Below is a small trained network, with its code and all its weights. Each question gives an input and a class and asks what happens when units are switched off, that is, made to give their printed mean instead of their output.

import numpy as np


def w(rows, s, z=0):
    codes = np.array(rows[::2]) - 128.0
    scale = np.full(codes.shape[1], s)
    scale[-1] = z or s
    return codes * scale


def norm(h):
    return h / np.sqrt((h * h).mean(-1, keepdims=True) + 1e-5)


def f(y):
    return y / 2 * (1 + np.tanh(0.7978845608 * (y + 0.044715 * y**3)))


def log_softmax(a):
    a = a - a.max(-1, keepdims=True)
    return a - np.log(np.exp(a).sum(-1, keepdims=True))


def net(x, mask):
    res = np.array(x, float).reshape(1, 3) / 4 @ E
    u = 0
    for l in range(3):
        y = f(norm(res) @ A[l][:, :-1].T + A[l][:, -1])
        res = res + np.where(mask[u : u + 9], y, B[l][:, -1]) @ B[l][:, :-1]
        u += 9
    return log_softmax(norm(res)[-1] @ U[:, :-1].T + U[:, -1])


A, B = {}, {}
E = w([
[106,133,119,123,6,7],'x0',
[76,206,206,158,135,3],'x1',
[236,181,130,85,170,111],'x2',
],0.0033)
A[0] = w([
[133,151,160,176,155,171,108],'L0N1',
[165,76,88,144,142,126,94],'L0N2',
[36,86,118,202,126,170,191],'L0N3',
[134,90,144,133,86,55,148],'L0N4',
[119,165,1,132,104,143,2],'L0N5',
[127,79,117,125,163,153,59],'L0N6',
[196,86,124,137,197,176,154],'L0N7',
[121,167,109,103,133,166,48],'L0N8',
[188,111,181,74,170,144,246],'L0N9',
],0.0069,0.00078)
B[0] = w([
[135,184,120,48,111,153,153],'L0N1',
[75,127,145,186,175,86,150],'L0N2',
[212,133,201,116,127,105,254],'L0N3',
[254,57,34,115,138,190,227],'L0N4',
[121,228,127,81,99,99,155],'L0N5',
[85,215,76,125,54,75,150],'L0N6',
[75,169,163,167,84,126,231],'L0N7',
[143,158,177,118,65,152,126],'L0N8',
[144,90,185,117,47,110,191],'L0N9',
],0.0045,0.0032)
A[1] = w([
[98,181,29,97,70,161,25],'L1N1',
[114,71,108,176,87,42,147],'L1N2',
[154,53,80,57,165,110,160],'L1N3',
[146,194,127,128,190,90,216],'L1N4',
[182,98,165,100,83,115,115],'L1N5',
[171,130,154,176,11,183,207],'L1N6',
[164,92,19,182,167,47,71],'L1N7',
[134,155,101,198,207,47,5],'L1N8',
[165,46,141,127,214,255,118],'L1N9',
],0.0052,0.0013)
B[1] = w([
[79,63,101,53,126,180,146],'L1N1',
[211,165,87,70,149,216,204],'L1N2',
[57,178,204,254,74,158,156],'L1N3',
[123,103,41,96,147,84,153],'L1N4',
[128,180,159,229,122,94,192],'L1N5',
[159,81,123,90,174,46,254],'L1N6',
[39,130,68,75,35,146,189],'L1N7',
[140,111,170,44,237,159,131],'L1N8',
[131,117,127,155,111,54,141],'L1N9',
],0.0044,0.0039)
A[2] = w([
[57,214,151,14,131,97,159],'L2N1',
[84,124,82,151,157,89,77],'L2N2',
[100,124,88,51,230,45,129],'L2N3',
[103,191,230,111,190,231,181],'L2N4',
[114,111,74,19,126,223,123],'L2N5',
[123,227,131,187,100,111,217],'L2N6',
[212,135,171,108,146,57,217],'L2N7',
[159,103,42,3,132,113,241],'L2N8',
[202,34,181,168,67,91,251],'L2N9',
],0.0043,0.0017)
B[2] = w([
[93,72,65,130,103,146,166],'L2N1',
[185,51,135,93,75,166,105],'L2N2',
[49,132,180,66,71,198,145],'L2N3',
[214,161,2,88,48,97,173],'L2N4',
[75,103,127,51,148,94,153],'L2N5',
[109,56,152,232,108,153,165],'L2N6',
[102,32,99,151,175,166,237],'L2N7',
[131,160,154,104,174,168,229],'L2N8',
[124,158,130,140,211,107,252],'L2N9',
],0.0054,0.004)
U = w([
[203,178,20,109,9,116,178],'0',
[185,100,147,177,221,87,175],'1',
[58,116,119,2,172,166,156],'2',
[75,109,150,217,72,116,157],'3',
[85,197,217,145,58,168,3],'4',
[75,204,188,152,73,186,23],'5',
[79,224,240,147,56,178,2],'6',
[96,205,209,144,60,177,10],'7',
],0.0094,0.0064)

Each question gives the input, the list of numbers given to net, and the class t.
The units are the neurons (one row each of A and B). Each row of codes is followed by its name. A weight is (code - 128) times the scale printed after its matrix; where a second scale follows, it is the last column's (A, B and U).
mask holds one flag per neuron, layer by layer. A switched-off neuron (its flag False) gives its mean, the last column of its row in B, instead of its output. The means were averaged over made-up inputs and are rounded, as every weight is.
A unit's drop is (log p(t) with every unit on - log p(t) with that unit switched off) / (log p(t) with every unit on - log p(t) with every unit switched off).
The circuit of an input: a set's keep is (log p(t) with only the set's units on - log p(t) with every unit switched off) / (log p(t) with every unit on - log p(t) with every unit switched off). Starting from the 12 units with the biggest drops (on a tie, the unit counted first), units are removed one at a time, each time the one whose removal leaves the highest keep (on an exact tie, the one counted first), for as long as the keep stays at least 0.8.
units of the circuit, in order: the units of the circuit, biggest drop first
top k neurons: the k neurons with the biggest drops, biggest first
k most important neurons of layer l: the k neurons of layer l with the biggest drops, biggest first
input [-6,-1,2], class 0: units of the circuit, in order	[L2N4 L0N7]
input [-6,-1,3], class 0: units of the circuit, in order	[L0N7 L2N4]
input [-8,7,-8], class 0: units of the circuit, in order	[L2N4 L0N1]
input [-1,-3,-2], class 3: units of the circuit, in order	[L0N4 L0N6 L1N2 L2N6]
input [-4,5,-6], class 1: units of the circuit, in order	[L0N3 L2N4]
input [-5,6,-2], class 2: 3 most important neurons of layer 1	[L1N4 L1N3 L1N5]
input [5,0,8], class 1: units of the circuit, in order	[L2N4 L2N7]
input [2,-7,-5], class 2: top 3 neurons	[L0N5 L0N6 L1N1]
input [-7,5,-1], class 0: units of the circuit, in order	[L2N4]
input [1,-6,4], class 2: top 3 neurons	[L0N3 L1N1 L0N5]
input [5,6,3], class 2: 3 most important neurons of layer 2	[L2N4 L2N8 L2N3]
input [0,-8,8], class 1: top 2 neurons	[L0N9 L1N7]
input [-4,6,-7], class 1: top 2 neurons	[L0N3 L1N7]
input [3,4,0], class 2: top 4 neurons	[L0N9 L0N3 L1N7 L1N8]
input [-7,-5,-6], class 0: top 2 neurons	[L2N4 L0N4]
input [-7,-1,7], class 0: units of the circuit, in order	[L2N4 L0N7]
input [1,3,-6], class 1: most important neuron of layer 0	[L0N3]
input [0,-5,-5], class 1: units of the circuit, in order	[L0N3 L1N7]
input [3,-2,2], class 3: top 2 neurons	[L1N3 L0N7]
input [-4,2,1], class 0: 2 most important neurons of layer 0	[L0N4 L0N1]
input [-6,6,-6], class 0: 2 most important neurons of layer 2	[L2N4 L2N9]
